Each row is followed by roughly how far along a hidden order it lies, from 0 to 30. A new part has a new order.
[  0   8   2  -4  -4  -2   2   0  -3  -2   4   0  -1  -2  -2  -1  -2  -2
   3 -16  -4   1 -19  -1  -7  -3  -2   4  -1   0  -5  -1   5   1  -3  -2
   6   7   4   2  -1   4   1   2   1  -3   1   2   2   0  -2   2  -2  -4
  -2   1   3   1  -1  -2   1   3  -1   3   2  11   0   2  -1  -1   4   3]	18
[  1  17  18   7  11  -8  16  -4 -19  14 -14  -3 -10  -4   3  10 -11   4
   7 -12  -5  -9 -14   3  25   5  -4   5 -10   7 -26  -5   0   7  28  -3
 -10 -63   0  -1  -7  -9  27  -1  -6  -3  16  19 -16  11 -25 -13  10  -3
   3  10  28  10   2 -16   5   4   2 -11  45  -4   1 -18  -7   6  -3  -1]	29
[  1   8   1  -3  -2  -2   1   0  -3  -2   5   0  -1  -1  -2  -1  -2  -1
   5 -16  -3   0 -19  -1  -5  -3  -2   3  -1   0  -6  -1   9   8  -4   0
   6   8   5   1  -1   3   2   1   0  -3   1   0   2   1  -1   1  -1  -4
  -2   1   3   0  -1  -3   1   3  -1   2  -1  10   1   1  -1  -1   4   3]	12
[ -6  28  14  -7  -1  12 -15   2   5   2   0   7  -1   0  12   0   4  -2
  34 -11   3  -4 -19  17   8  -1 -19   2   2   2  22   3 -16  -3  -9  -5
   7  32   9   7  -2   9 -11   4  -6  -2   3  -6   5   4 -13   7  -7   1
   3   3  16  -7   0  -8   3  -5   4   2 -27  29   4  -3  -8  -2   3   3]	7
[  4   0   8   4 -17   7  13   7 -16  -1  15   3  13   6 -11   5  -5  12
  22 -18  -8  -2 -18 -13   2 -10  10  16  -3  10  11   7   3   2 -16  -1
  11 -30   8   1   2  -7 -16 -21   4   2   0 -13  -3   5  -7   6  -6 -21
   0  -3 -13   7   1   1  -9  -1  12  17  14  -5  10  -4  -7   0 -23  -1]	27
[  0  13   2  -6  -2  11 -14   7   3   0  -9  -4  -1   1   9   7   1  20
  14 -14   8   1 -12   5  10   1  -6   4  -1   2  13   7  -5   3  -8  -1
   1  27  12   4   1   6 -11   6  -1  -8   2  -4   1   6  -5   8  -5  -5
   3   2  14  -6   2  -9   5  -2   1 -11  13   3  -8  -4  -5   0 -14   1]	15
[  5  10  12   5 -24  12  20  11 -22  -2  25   4  17   8 -17   8  -8  14
  30 -19 -13  -2 -23 -21   1 -13  13  23   0  14  13  12  11  -5 -25  -2
  18 -37   7   3   2  -7 -23 -30   5   2  -1 -22  -4   7 -10   8  -9 -31
  -1  -3 -18  10   2  -1 -11   0  17  22  27  -3  14  -5 -10  -1 -33  -1]	27
[  1  25  20   4   8 -11  17  -4 -25  12 -11  -2 -11  -6   4   9 -13  -1
  11 -13  -8  -8 -17   1  22   4  -7   7 -11   7 -31  -5  17  -3  23 -11
  -5 -63  -3   1  -7  -8  27   0  -5  -5  11  18 -15  11 -26 -11   9  -6
   1  10  30  13   1 -20   5   7   1  -7  51   5   1 -17  -8   6  -1   1]	29
[  0   4   4  -6  -3  -3   2   2  -2  -1   7   2  -1  -3  -1  -1   2  -2
   5 -19  -3   1 -17  -1  -2  -5  -3   2  -1  -1  -5   0   2   7  -6  -3
   8   8   4   2  -2   5  -1   0   1  -3   2   2   2   0   1   1  -3  -8
  -2   3  -1   0  -1  -5   3   4  -3   1   0  15   3   0   0   1   4   4]	30
[  1  -9   5  -6   0  -5   2   4   5   2   7   5  -2  -4   1   0   9   0
   3 -14  -2   2 -17   0  -6  -5  -2   1   0  -3  10   3  11 -10  -8  -2
   7   0   3   1  -2   5  -6  -1   2  -3   1   2   1  -1   4  -1  -4 -10
   0   5  -4   0  -2  -3   3   3  -5  -2  -2  11   5  -3   3   2   2   1]	29
[-10  25  12 -11   5   0   4   9   2  -9   0  -3   1 -10  25   3  -2   0
  29 -16  -5   2 -16   7   3  -1 -11   0  -2   6  -7   9   1  12 -27  -4
   1  11   9   4   2   7   1  -1  -1 -14   3 -11   5   2  -6   8 -10  -8
   2  -4  22  -3  -7 -22   6  -7   3  -2  11  41   4   5  -2  -1  21   3]	0
[ -1  18   0  -2  -3   0   1  -3  -7  -3   3  -2  -1   1  -3  -2  -8  -3
   3 -15  -4   0 -18  -4  -6  -2  -3   6  -1   1  -9  -3 -10   5  -4  -2
   5  12   5   1   0   3   5   2   1  -1   1   0   3  -1  -4   3   1  -1
  -3  -1   6   0   1  -4  -1   3   2   5   0  10  -2   3  -2  -2   6   4]	23
[ -6  32  15  -8  -3  13 -14   3   4   1   1   7  -1  -1  11  -1   2  -5
  35 -16   0  -3 -21  16   3   0 -19   4   2   3  20   2  -4   7 -11  -6
  10  33   7   7  -2  10 -12   4  -5  -3   4  -6   6   0 -15   8  -7   0
   2   4  19  -7  -1 -10   3  -2   3   5 -25  34   5  -2  -8  -2   5   4]	8
[-10  17  11  -9   9   6  -5   9   6  -7  -7  -4   2  -7  28   7   0  10
  30 -14   3   2 -11  12  15   1 -11  -2  -2   6   4  10   1  -2 -24   0
  -4  11  13   4   2   6  -3   1  -3 -14   2 -15   3   5  -3  10 -10  -5
   6  -4  24  -7  -5 -20   5 -12   4  -9   7  29   1   1  -3   0  10  -1]	1
[  4   5  12   4  -1 -33  -8  18  45 -12  27  -3   2  -6 -10   1 -21  28
 -19 -16   3   1 -16  17 -51 -15  -1   1   7   9   7  19  -1  -8   0  -4
  15 -18  -9  -3  -6   9 -13   0   2   5 -11 -31 -11  11   0 -22   7   9
   5 -12  32 -13   6  -2  10   5 -11  17   4  39 -24   3  -3  -2 -34   3]	3
[ -1  16   0  -1  -4   1   2  -2  -9  -3   3  -2   0   1  -2  -2  -8  -3
   4 -17  -4   0 -18  -3  -6  -2  -1   4  -1   2 -10  -4   3   0  -2  -3
   5   8   6   1   0   3   5   3   1  -1   1   0   2   0  -3   3   0  -2
  -3  -1   6  -1   0  -3  -1   3   2   4  -2  11  -2   3  -2  -2   4   5]	26
[ -5  39  14 -15  -5  16 -18  10   3   0  -4   1  -2  -3  15   5   1  13
  41 -16   5  -1 -19  15  11   3 -21   9  -1   5  18   8  10  12 -21  -6
  12  49  10   9  -1  16 -15   7  -4 -12   6  -9   8   5 -15  15 -12  -8
   2   3  31 -10  -1 -19   8  -2   3  -6  -3  43  -2  -3 -10  -2  -4   6]	7

[ -2  12  -2   2  -1   8  -2   3   1  10   2  -7   7  -7 -17  -2  -3   1
   5   8 -22  -1   9   6   7  -6  -1   5  -3 -10  -4  19  -3   4   1  -1
  -8  21   0 -11  -1   5   0  -6   0   9   3  -8  -4  -4   5  -2  11  -3
   0  -9   8  -1 -12  11  -6  -1   1   3   4  12  -4  -6   0  -1   2   0
   6   0  -9   9   2]	7
[  5 -10  -7   1  -1   8 -45   7  -7  14   1 -10   0   9 -14   1 -11   2
   7  19  15  -3  11  14   1   2   2   4  -5 -16   2   0  -5   8   1   3
 -16  43   1  -6  -1   1   5  10  10  -8   8 -22  -8  -1  11   2   8   9
  -2 -10   4   3   1   7   1   9  12   3  10   3 -25  -6  -4  -1   0   9
  14  -1   0  -2   5]	8
[  3  26   4   0  -9 -11  10   8  -1   3   0 -10  13  -8   6  -1   6   1
   1   0 -27  -2   0   3   1  -6   7   4  -5  -6  -1  -6  -3   1   0 -10
  -6   8   1  -7   8  -3  -9  -4  -4   5   2 -17  -5   0   0  10  10   0
  -2  -1   6   7   3 -12  -1   0  -2   0   1  14  18  21 -11   4   3   1
   5   6  -6   8   2]	15
[ 20   5  -4   2   4   9 -26   0 -10  18  11  -7  -6  17 -39  -3  -6   8
   6   4  -8  -2   6  -5   4   5  11  -2  12  -2  -8  14   0  12  -1   1
  -9  37 -10  -4  -2   7  -2  -2   5  -7   6  -4  -3   0  12   5   4  -5
   5  -1   6   0  -2   1  -3  11  10  -1   7  -2  -1   5   4  -8  -1   1
  12   0   2  -1   1]	24
[ -8  21   5   0  -1 -16  15  -6   2  12   5  -1   6   2  29  -3  -2   7
   3  -7 -28  -6  -4 -11  -1 -12  13  11  14  -2   0  12  -1  -3   0 -10
 -15  -8   1   8   3 -11   4   3 -15   4  -1   7   3   4   5  -5  13  -1
   9  -8  -1   6  -4   8  -1 -14  -9   1   0  24 -18   6  -8  -1   2   0
   1   0   1 -11   3]	17
[  4  -1  -6   0  -5   0 -48  16 -14  -3  -2  14  -2  16  57  -8  10 -17
   0 -28  -5  -2   5   0  10   7   3 -11  -9 -10  -1  -7  -6   4  -3   7
 -18   3  14 -13   6  -1  -3   5   0   2   0  -3  -5  -1 -15   6 -16   3
  -1   0   1  -8 -18   7   0  17  10  -2   2 -14   7  -8  -1   2  -1  -2
  12   9  -1  12   2]	16
[ -8   3   1   4  -5 -18   7   7  -9   5   3   6   6   0  25  -5   2   0
   1   4 -23  -6   2   7   3  -1  12   7   1 -14   0  -1  -3  -3   0  -8
  -3  -7   3   5   8 -12  -4  -3  -7   0   4   1 -12   6   2  -8   7   2
   6  -1  -8   4   0  -7   0 -10   1   1  -3  15  -3   2   0   0   3   1
  16  -1   5 -12   1]	23
[ -9  -3   0   3   1   6  -8   2  -6  25   7  -5 -11  14  25   0 -11   9
   4   0   0  -7   8 -14  10   0   8   6  18  -9  -6  13   0   5   0   0
  -6  31   8   2   2  -9   0  12  -3  -4   5  -4 -10   1  15   3  26   2
   1  -5   8   6  -5  10  -2 -17   7   2   4  10 -15  -8   1  -6   0  -1
  15  -3  -2 -11   8]	17
[-13 -13   4  -3   0   2 -12   2  -1  14  -7  -8  -9 -12 -19   0  -4  -3
   7   1 -13  -2   3   0  -1 -14   5   5   3  -6   1  -2 -10   1   0  -6
 -17  15  16  -3  -4  -5   1  14  -4  -8  -6  -4  -3   2   1   4  24   9
   1  -2  -7   1   1   3   4   9  -7   3  -2  11   1  -4 -15   0   2   1
   5   7   0  -2   9]	0
[-17 -14   5   2  -7  15  -1  11   4   5 -10  -5  -5 -13  18  -1   0 -10
   4  21 -31   0  11   7  -4 -10   0   2  -8 -17   3   7  -6   8   1   1
  13  20   2 -15   2   8  12  -4  20  -8  11  -4   1   4  -9   7  16   5
  -3   8  -5   7   9 -21   0  10  -4   2  -9   6  28   7  -3   8   2   0
   7   5  -1  15  12]	15
[ -6   2   1   9  -2  22  -8  16  -9  18  13  -9  -7  15   5   1  -5   6
   0  -3   4  -4   7  -5  14   9  16   6   1 -10  -8  13  -3   5   0   0
 -15  52  -1  -1  -1   6   2  -2  -3   5  -4 -11  -9  -2  11   7  23   7
  -9   3   1   4   2  -9  -2 -14  19   0   0  14  12   9 -12 -14   2  -3
  19   7  -5  -6   3]	9
[  9  21  -2   5   3 -11  -9   6  -8  -4   3 -13  11 -18 -23  -1   7   4
   0  12 -10  -3   8  11   3   2   4  -4 -13  -8  -2   1  -4   4   3   4
   4  11   4 -11  -3   2 -10 -13   7   0   1  -7   9   3   7   5  29  -9
   2   0   1  -5  -5   7  -2  10   6   4   7  -8   4  -3  -8  -4   3   0
   8   1  -2   9  -3]	21
[ 12 -22   4 -10   5   9 -27  -6  -4   6   4 -17  -9   0  16  -2   0  10
   6  -3  -5   0   1   3  -2 -14   5  -5   4  13  -3  14  -4   8   2   1
 -16   5   5  -3  -2  -6 -12   4   9 -11  -5  -6  33  -3  13  -5  -4  -6
   4  -1  10  -4   3   1   3   3 -11  -3   5 -16   9  -4   9  -4   3   2
  -1  -1  -6   2   6]	22
[ 10   9   4   4   9  -5   9  -1  -1  -8   1  -4   9  10   8  -1   6  -5
  -5  -2  10   4   4  -2   1  -2   2  -2  -8  -9  -4   2   5   9   3  -7
  -7 -33  -7  -4   7  -5 -15  -2 -10  -6   8 -19   0  -3  -5  -4  -3  -3
   7  -8   5  12   0 -10  -1  -3  -2  -4   5  -1  22  -1   8   6  -3  -8
  13  -2  -9   4  -7]	30
[  1 -19   1   3   1  11 -29   3  -7  -3   3  -4  -1  -6 -63  -9   3  -2
   7  13  -1  -3   8  25   4  -6   6  -5 -11   4   5   3  -8   3  -2   0
 -24  12   8 -11   0   6   1  -3   5 -10  -4  -4  -3  -1   0   1   4   5
  -6  -4  -1  -4  -1 -11   9   8  -1   1   6  -6   7  -7  -7  -7  -1  -1
   4   4   1   8   1]	1
[ 17 -12  -7   0   1  -2 -57   5  -9  -1   1 -15   5   6 -15  -6   0   9
   3  -3  -5  -5   4  12  -5   5  -3  -2  -9   6   4  -3  -6   6   0   4
   0  18   2  -6  -3   9   9   6  22  -4   1  -4  -3   4  11  -2   4   2
   3   2   1 -16  -1   7   1  40   8   2   4  -4  -4   8  -2  -4   0   1
  -1   1   3   4   1]	22
[  4   9   5   2  -1  16  -5   6   2  -2   5 -12  -1 -10  29   2   2  -9
   3   0 -13   2  10  11   6  -8   9   0 -17 -14  -3  29  -3   6   4   1
 -16   7  -2 -14  -4  12 -10  -5  -1  -5   0  -7   1   2  -5   7   3  -5
   2  -5   1   4  -9 -10  -4   3  -8   1   3  -1  20  -5  -4   2   3   0
  12   7  -9  14   6]	10
[ -2  15  -1   3   7 -20   8  -2  -6 -17 -13   0  13   1  -5  -3  11  -5
  -9   1 -34   1 -11 -17  -9  11   1  -2 -17  -1   2  -7   4  -1   0  -9
  25  -9  -4  -6   3   3  -5 -11  22   8   6   2  -4   5  -7  -4 -21 -10
   1   5 -10   1  -5  12  -2   4   7   1  -3  -4  12  20   5   6   3  -3
   5  -3  -2  10 -12]	28
[ -2 -17   3   4  -3   4  -3  13 -10   5   4   1   6   2 -33  -5   6  -2
  -2  20 -15  -3   3  22   1   3  13   2  -7 -23   1   4  -2   0   2  -5
  -5  20   0   3   8  -7 -10 -10   3  -1   8  -2 -12   3   3   7  19   5
   3   0  -5   6   8 -15   3 -38   8   0  -1   3   0   6  -2  -5   4   9
  22   0   7 -11  -4]	28
[-15  14   5   0  -4  -3  31   9   0   9   4 -11  11 -11  12   1   2  -8
   3  17 -30  -5   1 -11   6  -6  11   2   6   1  -1  10   2  -8   0  -9
   4   2  -3  -5  -4   1   1 -11   3  -1  -2   8  -3   5  -8  -3  12  -4
  -1   7   0   3   1  -7  -3  10  -5   3  -6   4  14   4  -9  -1   4  -4
  -1   6  -2   5   0]	18
[-20 -10  -6   1 -15  19  -3  17  -5  11  -1 -10  13  -3 -24  -4  -7  -5
   4  18  -9  -4  12  14  12  -5  -1   2   0 -13   5  14   1  -6   2   5
  -9  16  -7  -4   2   3   9  -5   1   1  10 -10  -3   1  -2   8  15  10
   4   2   4  -5   3  -5  -2   4   1   4   2   4  -5   5  16   6  -5   8
   5  -1   0   0   2]	25
